Below is a small trained network, with its code and all its weights. Each question gives an input and a class and asks what happens when units are switched off, that is, made to give their printed mean instead of their output.

import numpy as np


def w(rows, s, z=0):
    codes = np.array(rows[::2]) - 128.0
    scale = np.full(codes.shape[1], s)
    scale[-1] = z or s
    return codes * scale


def f(y):
    return np.maximum(y, 0)


def log_softmax(a):
    a = a - a.max(-1, keepdims=True)
    return a - np.log(np.exp(a).sum(-1, keepdims=True))


def net(x, mask):
    res = np.array(x, float).reshape(1, 4) / 4 @ E
    y = f(res @ A[0][:, :-1].T + A[0][:, -1])
    res = res + np.where(mask, y, B[0][:, -1]) @ B[0][:, :-1]
    return log_softmax(res[-1] @ U[:, :-1].T + U[:, -1])


A, B = {}, {}
E = w([
[131,135,134,128,134,137,134,121],'x0',
[110,99,150,100,244,29,64,59],'x1',
[125,236,194,36,142,82,166,171],'x2',
[206,71,238,118,170,179,76,194],'x3',
],0.011)
A[0] = w([
[129,39,112,253,126,171,65,108,245],'neuron 1',
[126,117,123,107,229,54,46,53,158],'neuron 2',
[53,178,67,97,124,63,161,52,215],'neuron 3',
[71,181,86,80,150,79,126,56,163],'neuron 4',
[103,183,55,186,43,143,229,158,255],'neuron 5',
[199,82,192,106,215,99,27,156,127],'neuron 6',
[185,186,195,101,98,180,171,255,230],'neuron 7',
[93,75,66,235,122,146,105,39,240],'neuron 8',
[200,101,151,192,111,196,118,216,179],'neuron 9',
],0.0082,0.0054)
B[0] = w([
[154,1,38,130,81,230,49,45,232],'neuron 1',
[33,126,126,132,207,110,58,17,217],'neuron 2',
[55,171,54,117,137,96,202,104,219],'neuron 3',
[33,166,95,105,159,109,188,95,192],'neuron 4',
[241,165,62,186,33,98,225,161,251],'neuron 5',
[200,186,230,101,158,101,16,79,216],'neuron 6',
[123,153,137,69,109,171,134,255,219],'neuron 7',
[184,16,34,255,105,23,124,73,224],'neuron 8',
[113,3,116,31,71,219,109,161,206],'neuron 9',
],0.0067,0.017)
U = w([
[227,104,98,193,73,100,199,101,218],'0',
[76,100,82,203,156,82,120,59,2],'1',
[141,49,105,91,88,195,116,137,66],'2',
[174,105,155,134,143,146,49,35,74],'3',
[158,254,119,125,85,125,224,154,187],'4',
[43,181,121,55,164,106,188,69,197],'5',
[126,148,186,59,114,156,155,219,129],'6',
[154,196,222,79,193,80,91,125,127],'7',
],0.008,0.0014)

Each question gives the input, the list of numbers given to net, and the class t.
The units are the neurons (one row each of A and B). Each row of codes is followed by its name. A weight is (code - 128) times the scale printed after its matrix; where a second scale follows, it is the last column's (A, B and U).
mask holds one flag per neuron, in row order. A switched-off neuron (its flag False) gives its mean, the last column of its row in B, instead of its output. The means were averaged over made-up inputs and are rounded, as every weight is.
A unit's drop is (log p(t) with every unit on - log p(t) with that unit switched off) / (log p(t) with every unit on - log p(t) with every unit switched off).
The circuit of an input: a set's keep is (log p(t) with only the set's units on - log p(t) with every unit switched off) / (log p(t) with every unit on - log p(t) with every unit switched off). Starting from all 9 units, units are removed one at a time, each time the one whose removal leaves the highest keep (on an exact tie, the one counted first), for as long as the keep stays at least 0.8.
units of the circuit, in order: the units of the circuit, biggest drop first
unit that matters most: the unit with the biggest drop
top k neurons: the k neurons with the biggest drops, biggest first
drop of u: that unit's drop, to one decimal
input [-4,5,1,-8], class 5: unit that matters most	neuron 4
input [6,0,7,-2], class 4: units of the circuit, in order	[neuron 2; neuron 1]
input [-3,-4,2,-5], class 4: top 2 neurons	[neuron 1; neuron 8]
input [-1,6,1,6], class 7: units of the circuit, in order	[neuron 8; neuron 6]
input [-4,-1,4,-6], class 4: top 2 neurons	[neuron 5; neuron 2]
input [-5,8,2,0], class 5: units of the circuit, in order	[neuron 4; neuron 8]
input [6,2,3,6], class 7: units of the circuit, in order	[neuron 6; neuron 1]
input [-8,6,1,-7], class 5: top 2 neurons	[neuron 4; neuron 3]
input [6,1,5,7], class 7: top 2 neurons	[neuron 6; neuron 5]
input [-6,-1,7,-1], class 4: top 3 neurons	[neuron 9; neuron 2; neuron 1]
input [-1,1,-4,3], class 3: top 4 neurons	[neuron 7; neuron 5; neuron 6; neuron 3]
input [-7,3,1,4], class 7: top 2 neurons	[neuron 1; neuron 8]
input [-8,-8,3,7], class 6: top 2 neurons	[neuron 7; neuron 1]
input [5,-8,1,-6], class 4: units of the circuit, in order	[neuron 1]
input [-6,0,6,6], class 6: top 2 neurons	[neuron 7; neuron 2]
input [-4,-4,1,7], class 6: top 3 neurons	[neuron 7; neuron 8; neuron 1]
input [1,-2,5,6], class 6: drop of neuron 7	0.1
input [0,4,8,2], class 7: drop of neuron 6	0.2
input [7,4,2,7], class 7: drop of neuron 1	0.2
input [2,-2,2,3], class 6: top neuron	[neuron 1]
input [8,7,5,1], class 7: top 2 neurons	[neuron 6; neuron 1]
